Below is a small trained network, with its code and all its weights. Each question gives an input and a class and asks what happens when units are switched off, that is, made to give their printed mean instead of their output.

import numpy as np


def w(rows, s, z=0):
    codes = np.array(rows[::2]) - 128.0
    scale = np.full(codes.shape[1], s)
    scale[-1] = z or s
    return codes * scale


def f(y):
    return y / 2 * (1 + np.tanh(0.7978845608 * (y + 0.044715 * y**3)))


def log_softmax(a):
    a = a - a.max(-1, keepdims=True)
    return a - np.log(np.exp(a).sum(-1, keepdims=True))


def net(x, mask):
    res = np.array(x, float).reshape(1, 6) / 4 @ E
    y = f(res @ A[0][:, :-1].T + A[0][:, -1])
    res = res + np.where(mask, y, B[0][:, -1]) @ B[0][:, :-1]
    return log_softmax(res[-1] @ U[:, :-1].T + U[:, -1])


A, B = {}, {}
E = w([
[101,95,65,77,22],'x0',
[169,81,214,156,109],'x1',
[109,125,168,98,114],'x2',
[150,254,140,136,112],'x3',
[99,93,115,244,100],'x4',
[95,154,203,161,69],'x5',
],0.0079)
A[0] = w([
[135,50,181,183,156,179],'neuron 1',
[196,198,145,105,182,147],'neuron 2',
[89,121,160,147,62,252],'neuron 3',
[95,174,128,107,188,135],'neuron 4',
[163,147,76,210,134,180],'neuron 5',
[123,84,168,7,96,181],'neuron 6',
[113,116,44,64,83,247],'neuron 7',
[188,199,155,120,168,139],'neuron 8',
[111,119,38,44,141,122],'neuron 9',
[203,234,175,120,89,246],'neuron 10',
[46,150,53,169,61,229],'neuron 11',
[112,157,62,41,196,128],'neuron 12',
[97,118,45,2,156,95],'neuron 13',
[66,113,135,222,192,158],'neuron 14',
[120,131,187,108,51,202],'neuron 15',
],0.0077,0.0038)
B[0] = w([
[188,59,82,167,88,223],'neuron 1',
[116,152,184,52,187,209],'neuron 2',
[116,197,79,210,5,207],'neuron 3',
[102,147,144,80,130,170],'neuron 4',
[49,166,63,177,124,183],'neuron 5',
[121,150,105,177,53,226],'neuron 6',
[153,151,109,202,24,242],'neuron 7',
[129,154,169,45,191,196],'neuron 8',
[180,127,154,159,65,209],'neuron 9',
[89,215,145,97,153,253],'neuron 10',
[101,186,71,169,48,211],'neuron 11',
[190,180,255,89,114,218],'neuron 12',
[209,98,197,174,32,227],'neuron 13',
[101,84,71,167,105,204],'neuron 14',
[74,236,145,132,72,197],'neuron 15',
],0.0072,0.0056)
U = w([
[251,69,173,146,84,91],'0',
[81,194,188,2,201,127],'1',
[49,170,76,187,60,245],'2',
[105,23,69,133,200,2],'3',
],0.0083,0.0022)

Each question gives the input, the list of numbers given to net, and the class t.
The units are the neurons (one row each of A and B). Each row of codes is followed by its name. A weight is (code - 128) times the scale printed after its matrix; where a second scale follows, it is the last column's (A, B and U).
mask holds one flag per neuron, in row order. A switched-off neuron (its flag False) gives its mean, the last column of its row in B, instead of its output. The means were averaged over made-up inputs and are rounded, as every weight is.
A unit's drop is (log p(t) with every unit on - log p(t) with that unit switched off) / (log p(t) with every unit on - log p(t) with every unit switched off).
The circuit of an input: a set's keep is (log p(t) with only the set's units on - log p(t) with every unit switched off) / (log p(t) with every unit on - log p(t) with every unit switched off). Starting from the 12 units with the biggest drops (on a tie, the unit counted first), units are removed one at a time, each time the one whose removal leaves the highest keep (on an exact tie, the one counted first), for as long as the keep stays at least 0.8.
circuit, biggest first: the units of the circuit, biggest drop first
most important unit: the unit with the biggest drop
top k neurons: the k neurons with the biggest drops, biggest first
drop of u: that unit's drop, to one decimal
input [0,6,0,-5,-5,8], class 2: circuit, biggest first	neuron 15; neuron 3
input [-1,6,3,-2,-6,8], class 2: circuit, biggest first	neuron 3; neuron 15
input [6,2,1,5,-4,-4], class 0: circuit, biggest first	neuron 13; neuron 5
input [2,4,-1,5,-3,8], class 1: circuit, biggest first	neuron 10; neuron 7
input [5,-8,-6,-2,-6,2], class 0: circuit, biggest first	neuron 13; neuron 12
input [2,-3,7,1,-1,-4], class 0: most important unit	neuron 13
input [-6,-8,-1,-3,-6,-7], class 0: top 3 neurons	neuron 13; neuron 9; neuron 10
input [4,-5,-3,5,-2,-3], class 0: circuit, biggest first	neuron 13; neuron 12
input [-4,-8,0,0,-3,-7], class 0: top 2 neurons	neuron 13; neuron 9
input [7,1,-1,-5,-3,-8], class 0: drop of neuron 15	0.0
input [-5,1,-5,7,2,6], class 1: drop of neuron 8	0.2
input [-2,-2,-5,-2,-3,2], class 1: drop of neuron 10	-0.1
input [4,8,3,8,3,-7], class 1: drop of neuron 6	0.2
input [7,-5,-7,-7,-6,0], class 0: circuit, biggest first	neuron 13
